Below is a small trained network, with its code and all its weights. Each question gives an input and a target symbol and asks what happens when units are switched off, that is, made to give their printed mean instead of their output.

import numpy as np


def w(rows, s, z=0):
    codes = np.array(rows[::2]) - 128.0
    scale = np.full(codes.shape[1], s)
    scale[-1] = z or s
    return codes * scale


def norm(h):
    return h / np.sqrt((h * h).mean(-1, keepdims=True) + 1e-5)


def f(y):
    return np.maximum(y, 0)


def softmax(a):
    e = np.exp(a - a.max(-1, keepdims=True))
    return e / e.sum(-1, keepdims=True)


def log_softmax(a):
    a = a - a.max(-1, keepdims=True)
    return a - np.log(np.exp(a).sum(-1, keepdims=True))


def net(x, mask):
    ids = ['αβγδεζηθλμπστφψω'.index(c) for c in x.split()]
    T = len(ids)
    res = E[ids] + P[:T]
    u = 0
    for l in range(2):
        r = norm(res)
        for j in range(2):
            rows = slice(2 * j, 2 * j + 2)
            q, k, v = (r @ M[l][rows].T for M in (Q, K, V))
            z = softmax(np.where(np.tri(T) > 0, q @ k.T / 2**0.5, -1e9)) @ v
            o = O[l][rows]
            res = res + np.where(mask[u + j], z, o[:, -1]) @ o[:, :-1]
        u += 2
        y = f(norm(res) @ A[l][:, :-1].T + A[l][:, -1])
        res = res + np.where(mask[u : u + 16], y, B[l][:, -1]) @ B[l][:, :-1]
        u += 16
    return log_softmax(norm(res)[-1] @ U[:, :-1].T + U[:, -1])


Q, K, V, O, A, B = {}, {}, {}, {}, {}, {}
E = w([
[117,83,132,122,220,103,205,99],'α',
[200,144,188,152,114,128,169,127],'β',
[242,70,99,148,137,118,135,230],'γ',
[108,97,52,123,132,196,99,144],'δ',
[182,107,41,128,167,160,61,192],'ε',
[94,78,116,117,218,114,188,87],'ζ',
[117,91,144,127,198,112,203,91],'η',
[139,100,151,135,194,97,227,104],'θ',
[173,89,105,144,85,29,149,130],'λ',
[201,69,197,170,96,139,142,190],'μ',
[127,99,64,146,223,150,206,95],'π',
[76,222,120,176,132,57,90,131],'σ',
[252,85,174,146,117,100,148,190],'τ',
[143,56,54,127,233,118,133,169],'φ',
[138,105,38,133,131,199,88,166],'ψ',
[145,139,78,153,80,179,125,135],'ω',
],0.0026)
P = w([
[163,10,144,88,59,234,170,48],'0',
[115,100,162,166,156,165,89,177],'1',
[135,112,158,145,146,155,106,172],'2',
[133,125,156,122,150,151,119,165],'3',
[139,134,156,105,147,149,127,164],'4',
[138,140,158,89,141,148,131,158],'5',
[144,143,157,73,141,143,137,156],'6',
[140,152,161,61,139,144,144,154],'7',
[146,158,160,51,135,145,146,154],'8',
[151,162,157,39,130,145,148,155],'9',
[147,165,164,29,135,145,150,157],'10',
[150,175,158,23,133,150,147,155],'11',
[150,178,160,15,135,151,151,157],'12',
[149,182,156,8,131,158,152,157],'13',
],0.0013)
Q[0] = w([
[138,98,104,150,134,150,107,112],'L0H0',
[117,155,114,100,147,101,138,166],'L0H0',
[186,3,134,85,132,128,210,146],'L0H1',
[50,223,166,196,189,45,56,139],'L0H1',
],0.0061)
K[0] = w([
[138,108,130,111,145,151,161,178],'L0H0',
[112,151,167,131,117,115,100,68],'L0H0',
[82,219,162,156,146,49,130,141],'L0H1',
[208,2,137,86,146,163,166,70],'L0H1',
],0.0059)
V[0] = w([
[172,106,186,129,203,233,138,139],'L0H0',
[65,231,162,238,186,96,79,147],'L0H0',
[170,165,94,125,173,215,68,185],'L0H1',
[124,56,152,77,251,127,133,190],'L0H1',
],0.0023)
O[0] = w([
[134,162,151,182,140,181,113,36,216],'L0H0',
[209,150,116,55,96,109,184,116,3],'L0H0',
[151,87,212,112,144,115,127,161,149],'L0H1',
[110,114,139,149,129,178,254,189,183],'L0H1',
],0.0034,0.0019)
A[0] = w([
[174,91,6,184,80,208,159,92,151],'L0N0',
[85,152,101,191,192,105,88,185,98],'L0N1',
[80,83,211,240,106,149,171,113,119],'L0N2',
[255,76,188,78,126,84,148,78,198],'L0N3',
[149,210,98,138,149,110,97,139,92],'L0N4',
[66,135,222,20,176,93,124,159,167],'L0N5',
[106,30,71,138,103,123,58,64,208],'L0N6',
[167,195,91,66,91,115,139,71,147],'L0N7',
[77,88,32,93,40,35,103,158,59],'L0N8',
[210,56,202,151,150,184,42,54,133],'L0N9',
[147,51,79,66,141,117,202,192,145],'L0N10',
[24,133,137,180,190,160,148,113,166],'L0N11',
[120,71,154,106,83,110,67,219,156],'L0N12',
[140,121,79,132,233,155,121,187,195],'L0N13',
[165,182,105,12,158,128,148,106,22],'L0N14',
[97,79,71,139,220,100,206,98,254],'L0N15',
],0.0025,0.00081)
B[0] = w([
[151,41,199,105,139,45,105,171,209],'L0N0',
[113,51,177,143,110,152,155,67,179],'L0N1',
[200,67,93,92,78,72,98,210,229],'L0N2',
[88,55,82,135,91,154,87,159,213],'L0N3',
[107,62,117,126,153,137,149,63,147],'L0N4',
[200,106,86,135,142,158,122,115,169],'L0N5',
[223,134,154,122,102,135,211,195,182],'L0N6',
[150,47,94,56,138,138,126,201,149],'L0N7',
[92,185,174,115,184,253,127,107,172],'L0N8',
[48,182,84,82,141,117,194,120,222],'L0N9',
[58,187,180,129,139,204,130,101,213],'L0N10',
[152,50,136,150,84,120,103,229,218],'L0N11',
[118,165,149,90,124,170,175,78,197],'L0N12',
[113,114,149,122,22,79,161,106,254],'L0N13',
[141,103,93,83,52,69,125,208,148],'L0N14',
[157,172,136,106,64,167,59,160,248],'L0N15',
],0.0024)
Q[1] = w([
[178,102,93,31,79,103,107,157],'L1H0',
[158,129,93,17,92,81,107,176],'L1H0',
[84,221,137,194,188,40,141,103],'L1H1',
[172,58,84,2,39,231,136,179],'L1H1',
],0.0044)
K[1] = w([
[71,187,250,158,205,57,115,75],'L1H0',
[74,185,235,174,252,52,130,96],'L1H0',
[164,41,168,117,106,227,89,126],'L1H1',
[116,235,75,124,197,39,148,78],'L1H1',
],0.0039)
V[1] = w([
[173,118,254,111,138,80,136,124],'L1H0',
[212,88,65,43,97,211,144,142],'L1H0',
[17,148,148,209,103,94,178,111],'L1H1',
[219,122,82,80,96,162,194,172],'L1H1',
],0.0024)
O[1] = w([
[73,147,128,243,76,176,116,44,204],'L1H0',
[253,142,108,152,193,39,96,26,228],'L1H0',
[183,131,58,191,228,134,162,142,130],'L1H1',
[140,91,98,27,42,174,196,87,253],'L1H1',
],0.0024,0.0018)
A[1] = w([
[64,164,211,49,163,165,62,141,116],'L1N0',
[87,170,102,159,212,62,74,111,254],'L1N1',
[114,88,49,39,122,151,144,167,103],'L1N2',
[226,114,231,146,182,132,123,130,167],'L1N3',
[63,243,161,150,109,147,155,151,152],'L1N4',
[135,222,145,116,220,189,141,135,144],'L1N5',
[77,83,81,212,139,144,95,194,158],'L1N6',
[111,156,123,131,38,134,140,35,139],'L1N7',
[127,166,193,134,117,159,182,116,151],'L1N8',
[228,84,81,120,131,113,97,94,140],'L1N9',
[102,43,152,141,135,17,130,64,196],'L1N10',
[153,69,165,138,89,128,147,123,60],'L1N11',
[96,35,50,155,104,138,95,69,145],'L1N12',
[104,139,136,128,166,224,145,169,106],'L1N13',
[219,126,71,63,251,12,130,153,166],'L1N14',
[118,134,148,64,200,199,164,106,100],'L1N15',
],0.0027,0.0014)
B[1] = w([
[207,129,169,164,131,80,170,139,146],'L1N0',
[110,76,195,86,91,134,133,200,139],'L1N1',
[123,123,192,152,113,168,163,125,228],'L1N2',
[43,114,110,72,111,114,124,129,231],'L1N3',
[154,22,123,152,137,106,99,106,147],'L1N4',
[152,86,80,155,125,95,104,198,144],'L1N5',
[160,175,124,104,132,90,101,31,199],'L1N6',
[83,173,117,118,198,114,122,154,203],'L1N7',
[101,163,124,93,119,162,111,94,191],'L1N8',
[110,107,95,253,121,126,116,147,218],'L1N9',
[224,126,104,181,117,220,113,139,168],'L1N10',
[89,87,161,58,136,129,158,175,252],'L1N11',
[135,127,152,92,154,52,157,197,204],'L1N12',
[159,185,133,103,133,118,144,69,189],'L1N13',
[28,151,122,110,116,88,130,61,172],'L1N14',
[203,143,104,172,121,126,181,128,156],'L1N15',
],0.0028,0.0023)
U = w([
[85,122,65,172,124,76,156,75,58],'α',
[171,154,158,158,191,85,65,195,151],'β',
[168,197,149,89,100,216,182,41,129],'γ',
[99,158,147,195,105,173,59,72,83],'δ',
[26,149,176,40,77,169,188,142,204],'ε',
[90,131,70,162,142,88,158,82,35],'ζ',
[86,138,70,147,159,78,144,100,53],'η',
[78,135,62,141,172,72,149,94,99],'θ',
[64,157,132,43,210,15,76,184,100],'λ',
[163,164,112,177,179,144,94,172,50],'μ',
[229,205,100,122,162,167,186,83,116],'π',
[217,105,36,49,54,41,45,26,65],'σ',
[170,172,94,175,180,162,106,162,59],'τ',
[171,2,160,122,58,135,165,200,249],'φ',
[80,163,158,182,73,155,63,55,19],'ψ',
[194,163,207,166,121,73,37,79,164],'ω',
],0.0072,0.0018)

Each question gives the input, a string of symbols that net reads in full, and the target symbol t.
The units are the heads (2 rows each of Q, K, V and O) and the neurons (one row each of A and B). Each row of codes is followed by its name. A weight is (code - 128) times the scale printed after its matrix; where a second scale follows, it is the last column's (O, A, B and U).
mask holds one flag per unit, layer by layer, with each layer's heads first. A switched-off unit (its flag False) gives its mean, the last column of its rows in O or B, instead of its output. The means were averaged over made-up inputs and are rounded, as every weight is.
A unit's drop is (log p(t) with every unit on - log p(t) with that unit switched off) / (log p(t) with every unit on - log p(t) with every unit switched off).
The circuit of an input: a set's keep is (log p(t) with only the set's units on - log p(t) with every unit switched off) / (log p(t) with every unit on - log p(t) with every unit switched off). Starting from the 12 units with the biggest drops (on a tie, the unit counted first), units are removed one at a time, each time the one whose removal leaves the highest keep (on an exact tie, the one counted first), for as long as the keep stays at least 0.8.
units of the circuit, in order: the units of the circuit, biggest drop first
most important unit: the unit with the biggest drop
k most important neurons: the k neurons with the biggest drops, biggest first
k most important neurons of layer l: the k neurons of layer l with the biggest drops, biggest first
which heads matter: for each layer, one digit per head in row order, 1 if its drop is at least 0.15 and else 0, layers parted by /
input θ ω α η, target φ: units of the circuit, in order -> (L0N2, L0N11)
input ε η δ θ η ω ψ ζ, target φ: units of the circuit, in order -> (L0N11, L0N9)
input σ β φ, target σ: units of the circuit, in order -> (L0H1, L0H0)
input δ σ θ θ, target δ: most important unit -> L0H0
input ψ α ω β λ σ θ ζ η, target ψ: 2 most important neurons -> (L0N15, L0N2)
input ω σ η α ε ψ φ λ ζ π, target ω: 2 most important neurons -> (L0N15, L1N6)
input θ φ δ ε η α τ μ η λ ε, target ε: which heads matter -> 01 / 00
input μ φ ω σ σ, target ε: units of the circuit, in order -> (L0H0, L1H0, L0N2)
input ω α ω δ γ ε ψ λ ζ θ α σ, target ω: 3 most important neurons of layer 1 -> (L1N10, L1N1, L1N11)
input ψ ε σ ε θ θ, target ψ: which heads matter -> 11 / 11
input β σ α η η λ β β, target β: which heads matter -> 11 / 11
input μ γ ω ε ψ γ μ τ μ λ ψ λ τ, target ε: which heads matter -> 00 / 01
input π θ σ, target π: which heads matter -> 11 / 00
input λ η θ σ η ψ ψ α, target λ: 2 most important neurons -> (L0N15, L1N14)
input σ α δ φ ψ ω τ γ λ, target σ: units of the circuit, in order -> (L0H1)
input γ δ ε φ ω ε ε, target γ: which heads matter -> 01 / 00
input ε η τ β σ η λ γ, target ε: 4 most important neurons -> (L0N5, L0N9, L0N2, L0N11)
input ψ φ γ σ ψ η α ψ μ λ, target ψ: 4 most important neurons -> (L0N2, L0N8, L1N6, L0N3)
input ε λ τ λ σ β, target ε: which heads matter -> 01 / 10
input σ ω ε, target σ: which heads matter -> 11 / 10
input ω ω φ σ γ θ θ μ λ, target ω: 4 most important neurons -> (L0N8, L1N6, L0N3, L0N2)
input δ β β ψ λ α ω σ η θ ε ψ μ, target δ: 2 most important neurons of layer 0 -> (L0N3, L0N2)
input γ θ α λ γ σ ω ψ γ α ζ ζ, target γ: which heads matter -> 11 / 11
input π α β λ θ λ α ω, target φ: which heads matter -> 00 / 00
input λ β β λ θ θ μ θ ε ω β ε α σ, target λ: 3 most important neurons of layer 0 -> (L0N7, L0N13, L0N12)
input φ θ φ β λ α λ π φ σ δ θ η ψ, target φ: most important unit -> L0H1
input ω ω σ ζ δ γ τ η μ λ, target ω: 4 most important neurons of layer 0 -> (L0N8, L0N3, L0N2, L0N13)
input μ λ α ω ζ γ λ γ, target ε: which heads matter -> 00 / 00
input γ ω σ φ ψ, target γ: most important neuron of layer 0 -> (L0N2)
